Below are the code and all the weights of a small trained network. Each question names an input and a class and asks about switching units off, where a switched-off unit gives its printed mean instead of its output.

import numpy as np


def w(rows, s, z=0):
    codes = np.array(rows[::2]) - 128.0
    scale = np.full(codes.shape[1], s)
    scale[-1] = z or s
    return codes * scale


def norm(h):
    return h / np.sqrt((h * h).mean(-1, keepdims=True) + 1e-5)


def f(y):
    return y / 2 * (1 + np.tanh(0.7978845608 * (y + 0.044715 * y**3)))


def log_softmax(a):
    a = a - a.max(-1, keepdims=True)
    return a - np.log(np.exp(a).sum(-1, keepdims=True))


def net(x, mask):
    res = np.array(x, float).reshape(1, 8) / 4 @ E
    u = 0
    for l in range(4):
        y = f(norm(res) @ A[l][:, :-1].T + A[l][:, -1])
        res = res + np.where(mask[u : u + 6], y, B[l][:, -1]) @ B[l][:, :-1]
        u += 6
    return log_softmax(norm(res)[-1] @ U[:, :-1].T + U[:, -1])


A, B = {}, {}
E = w([
[35,28,73,62,161],'x0',
[130,124,128,129,129],'x1',
[45,110,231,207,173],'x2',
[94,235,116,71,239],'x3',
[156,105,247,36,139],'x4',
[133,125,127,130,131],'x5',
[132,125,125,131,132],'x6',
[132,127,126,128,130],'x7',
],0.0011)
A[0] = w([
[119,150,151,133,103,27],'L0N1',
[144,35,46,148,219,57],'L0N2',
[99,48,130,69,93,123],'L0N3',
[243,1,78,225,225,251],'L0N4',
[87,144,104,66,64,32],'L0N5',
[228,247,158,184,79,74],'L0N6',
],0.0013,0.0032)
B[0] = w([
[198,111,143,110,98,71],'L0N1',
[166,106,153,86,34,84],'L0N2',
[112,156,111,87,112,127],'L0N3',
[24,188,136,112,123,249],'L0N4',
[253,120,133,144,131,73],'L0N5',
[129,121,108,69,81,110],'L0N6',
],0.0034,0.0021)
A[1] = w([
[142,134,149,97,82,117],'L1N1',
[224,213,170,211,127,21],'L1N2',
[211,129,58,74,157,93],'L1N3',
[214,145,22,31,74,2],'L1N4',
[188,68,249,32,156,136],'L1N5',
[138,11,156,179,2,160],'L1N6',
],0.004,0.00062)
B[1] = w([
[113,117,100,170,171,122],'L1N1',
[116,16,136,1,50,239],'L1N2',
[126,157,182,176,137,91],'L1N3',
[76,28,211,234,183,236],'L1N4',
[61,206,35,225,54,255],'L1N5',
[191,217,106,69,245,247],'L1N6',
],0.0044,0.00058)
A[2] = w([
[215,107,224,75,165,3],'L2N1',
[81,118,119,120,199,212],'L2N2',
[2,10,59,104,196,166],'L2N3',
[238,113,95,166,166,241],'L2N4',
[118,213,154,118,130,222],'L2N5',
[208,91,193,149,18,220],'L2N6',
],0.0026,0.00058)
B[2] = w([
[47,137,102,117,88,85],'L2N1',
[222,133,166,115,111,200],'L2N2',
[197,112,159,75,30,250],'L2N3',
[25,178,151,88,253,93],'L2N4',
[174,56,114,84,187,189],'L2N5',
[111,92,87,61,141,112],'L2N6',
],0.0035,0.0018)
A[3] = w([
[90,38,193,175,96,106],'L3N1',
[132,166,252,148,95,245],'L3N2',
[215,105,113,168,75,201],'L3N3',
[80,203,7,185,62,107],'L3N4',
[26,25,215,208,221,86],'L3N5',
[115,174,122,51,235,130],'L3N6',
],0.0031,0.0012)
B[3] = w([
[198,124,156,85,162,170],'L3N1',
[158,49,64,193,164,252],'L3N2',
[97,193,196,161,209,153],'L3N3',
[62,119,183,193,114,165],'L3N4',
[254,66,190,166,99,163],'L3N5',
[195,171,88,119,174,177],'L3N6',
],0.0031,0.0018)
U = w([
[202,55,185,183,158,245],'0',
[165,215,78,76,223,134],'1',
[13,172,129,210,74,74],'2',
[111,95,130,2,41,26],'3',
],0.0078,0.0011)

Each question gives the input, the list of numbers given to net, and the class t.
The units are the neurons (one row each of A and B). Each row of codes is followed by its name. A weight is (code - 128) times the scale printed after its matrix; where a second scale follows, it is the last column's (A, B and U).
mask holds one flag per neuron, layer by layer. A switched-off neuron (its flag False) gives its mean, the last column of its row in B, instead of its output. The means were averaged over made-up inputs and are rounded, as every weight is.
A unit's drop is (log p(t) with every unit on - log p(t) with that unit switched off) / (log p(t) with every unit on - log p(t) with every unit switched off).
The circuit of an input: a set's keep is (log p(t) with only the set's units on - log p(t) with every unit switched off) / (log p(t) with every unit on - log p(t) with every unit switched off). Starting from the 12 units with the biggest drops (on a tie, the unit counted first), units are removed one at a time, each time the one whose removal leaves the highest keep (on an exact tie, the one counted first), for as long as the keep stays at least 0.8.
circuit, biggest first: the units of the circuit, biggest drop first
most important unit: the unit with the biggest drop
top k neurons: the k neurons with the biggest drops, biggest first
k most important neurons of layer l: the k neurons of layer l with the biggest drops, biggest first
input [8,-1,-1,-8,-2,-7,-7,5], class 1: 3 most important neurons of layer 1 : L1N6, L1N2, L1N4
input [5,-4,-6,-2,3,-5,5,5], class 0: 2 most important neurons of layer 1 : L1N4, L1N2
input [1,1,-1,-3,1,-6,-6,-1], class 1: most important unit : L1N2
input [7,-8,6,-8,-6,-3,-2,-6], class 1: 3 most important neurons of layer 3 : L3N3, L3N5, L3N4
input [2,2,-8,2,8,4,-5,-7], class 0: top 3 neurons : L1N4, L3N5, L1N3
input [6,-2,-1,6,-7,-2,8,3], class 2: circuit, biggest first : L1N6, L3N4
input [-7,3,2,4,8,6,4,-1], class 2: top 3 neurons : L1N5, L1N6, L2N3
input [4,-6,6,3,8,6,-8,6], class 2: 3 most important neurons of layer 1 : L1N5, L1N4, L1N2
input [2,-5,0,2,3,1,-2,-6], class 2: top 4 neurons : L1N5, L1N6, L1N4, L1N2
input [-7,3,-4,2,6,0,6,0], class 3: top 3 neurons : L1N2, L2N6, L0N2
input [-8,3,7,-3,5,8,5,-4], class 3: 2 most important neurons of layer 1 : L1N2, L1N4
input [-7,-7,8,2,-8,6,-2,-6], class 0: top 3 neurons : L1N5, L1N2, L3N1
input [3,6,6,-8,-1,0,-1,1], class 1: top 2 neurons : L1N6, L1N4
input [1,3,0,2,-4,1,3,8], class 2: most important unit : L1N6
input [-5,8,7,-8,0,8,0,3], class 1: circuit, biggest first : L1N6, L1N4
input [-5,-5,3,-3,3,-6,5,6], class 3: circuit, biggest first : L1N2, L1N4
input [-8,4,6,-5,-5,8,-5,7], class 3: top 4 neurons : L1N2, L1N5, L2N6, L1N4
input [8,1,-5,-4,8,-1,3,6], class 2: top 2 neurons : L1N5, L1N2
input [3,-4,-5,5,-7,-4,6,4], class 2: top 2 neurons : L1N6, L1N2
input [4,-8,-8,5,7,4,-8,-2], class 0: top 2 neurons : L1N4, L1N6
